Below are the code and all the weights of a small trained network. Each question names an input and a class and asks about switching units off, where a switched-off unit gives its printed mean instead of its output.

import numpy as np


def w(rows, s, z=0):
    codes = np.array(rows[::2]) - 128.0
    scale = np.full(codes.shape[1], s)
    scale[-1] = z or s
    return codes * scale


def f(y):
    return y / 2 * (1 + np.tanh(0.7978845608 * (y + 0.044715 * y**3)))


def log_softmax(a):
    a = a - a.max(-1, keepdims=True)
    return a - np.log(np.exp(a).sum(-1, keepdims=True))


def net(x, mask):
    res = np.array(x, float).reshape(1, 7) / 4 @ E
    y = f(res @ A[0][:, :-1].T + A[0][:, -1])
    res = res + np.where(mask, y, B[0][:, -1]) @ B[0][:, :-1]
    return log_softmax(res[-1] @ U[:, :-1].T + U[:, -1])


A, B = {}, {}
E = w([
[80,212,185,94,191,42,141],'x0',
[72,156,104,162,36,200,134],'x1',
[162,219,62,34,207,157,159],'x2',
[38,85,104,108,192,120,2],'x3',
[139,119,42,192,157,100,94],'x4',
[30,33,121,68,127,134,177],'x5',
[126,186,113,168,107,5,67],'x6',
],0.0089)
A[0] = w([
[79,133,97,138,159,131,207,65],'N0',
[23,106,155,74,192,146,109,193],'N1',
[116,88,106,85,158,198,152,104],'N2',
[106,77,88,150,101,161,126,58],'N3',
[138,162,118,139,147,94,122,95],'N4',
[124,178,143,128,134,115,162,54],'N5',
[166,151,111,124,34,243,173,198],'N6',
[149,152,132,75,135,73,113,36],'N7',
[55,138,115,120,101,66,150,155],'N8',
[130,144,132,139,97,212,170,215],'N9',
[134,75,170,138,118,121,199,207],'N10',
[117,54,191,97,99,107,178,130],'N11',
[147,136,133,145,106,64,99,39],'N12',
[145,252,175,72,183,60,213,167],'N13',
[129,161,81,143,160,131,80,101],'N14',
[85,115,114,172,116,114,79,160],'N15',
[197,125,131,115,145,166,112,31],'N16',
[102,136,141,100,158,55,127,254],'N17',
[72,116,93,171,138,89,190,59],'N18',
[144,155,80,109,137,100,141,66],'N19',
[89,166,168,97,74,89,75,121],'N20',
[41,141,162,154,115,127,103,200],'N21',
[84,106,126,88,177,237,159,191],'N22',
[116,135,149,176,108,136,94,195],'N23',
[86,105,131,66,154,196,146,150],'N24',
[128,95,189,120,146,103,165,99],'N25',
],0.014,0.0045)
B[0] = w([
[118,148,131,188,127,172,162,150],'N0',
[126,62,90,60,97,218,46,195],'N1',
[134,183,58,157,115,90,157,183],'N2',
[135,150,91,157,150,94,186,169],'N3',
[150,87,113,186,78,120,121,158],'N4',
[164,125,137,106,152,127,165,152],'N5',
[186,36,79,126,103,223,90,237],'N6',
[97,127,98,141,100,126,167,159],'N7',
[71,219,130,158,197,95,147,161],'N8',
[182,66,83,216,93,196,122,197],'N9',
[119,19,112,170,97,160,87,190],'N10',
[130,29,208,73,152,147,34,191],'N11',
[126,158,143,170,122,135,158,160],'N12',
[201,83,106,231,152,114,215,250],'N13',
[108,71,190,103,128,120,152,169],'N14',
[119,142,159,134,126,126,123,172],'N15',
[70,173,114,184,147,115,144,156],'N16',
[84,155,108,157,110,195,114,188],'N17',
[94,170,55,146,128,124,123,142],'N18',
[123,115,149,151,128,118,171,152],'N19',
[120,182,133,135,141,119,132,165],'N20',
[79,196,166,139,113,185,110,170],'N21',
[108,194,38,186,116,113,133,207],'N22',
[114,137,170,105,140,185,107,168],'N23',
[52,152,1,106,93,130,139,187],'N24',
[171,91,141,159,120,140,119,163],'N25',
],0.0093,0.02)
U = w([
[235,65,195,146,104,91,169,84],'0',
[139,95,74,130,63,196,88,182],'1',
[155,236,78,183,99,73,216,179],'2',
[83,165,68,11,87,32,110,3],'3',
[44,235,190,103,98,112,59,154],'4',
],0.011,0.0035)

Each question gives the input, the list of numbers given to net, and the class t.
The units are the neurons (one row each of A and B). Each row of codes is followed by its name. A weight is (code - 128) times the scale printed after its matrix; where a second scale follows, it is the last column's (A, B and U).
mask holds one flag per neuron, in row order. A switched-off neuron (its flag False) gives its mean, the last column of its row in B, instead of its output. The means were averaged over made-up inputs and are rounded, as every weight is.
A unit's drop is (log p(t) with every unit on - log p(t) with that unit switched off) / (log p(t) with every unit on - log p(t) with every unit switched off).
The circuit of an input: a set's keep is (log p(t) with only the set's units on - log p(t) with every unit switched off) / (log p(t) with every unit on - log p(t) with every unit switched off). Starting from the 12 units with the biggest drops (on a tie, the unit counted first), units are removed one at a time, each time the one whose removal leaves the highest keep (on an exact tie, the one counted first), for as long as the keep stays at least 0.8.
circuit, biggest first: the units of the circuit, biggest drop first
unit that matters most: the unit with the biggest drop
k most important neurons: the k neurons with the biggest drops, biggest first
drop of u: that unit's drop, to one decimal
input [7,-8,4,-3,-8,1,-5], class 0: circuit, biggest first -> N13
input [8,-1,4,0,-5,0,-3], class 2: 2 most important neurons -> N13, N6
input [-4,-1,1,-7,6,-4,8], class 2: 4 most important neurons -> N11, N10, N1, N6
input [2,-2,3,-2,4,-6,3], class 2: 2 most important neurons -> N11, N6
input [4,-8,6,0,6,7,2], class 2: 3 most important neurons -> N6, N13, N11
input [-6,-8,-6,-5,8,-5,0], class 0: 2 most important neurons -> N22, N24
input [5,-7,2,-3,-1,5,0], class 0: 2 most important neurons -> N13, N6
input [-1,8,5,-3,8,6,1], class 2: 4 most important neurons -> N1, N11, N10, N3
input [-3,-6,3,-2,8,8,1], class 2: 2 most important neurons -> N6, N11
input [-8,-7,3,8,5,-4,4], class 0: drop of N14 -> 0.2
input [3,-2,1,-4,-6,-4,-3], class 0: drop of N21 -> 0.0
input [0,4,4,-5,-2,-1,1], class 0: drop of N13 -> 0.3
input [-1,-7,-4,0,-1,3,4], class 4: drop of N9 -> 0.2
input [-6,2,3,6,1,5,6], class 4: unit that matters most -> N6
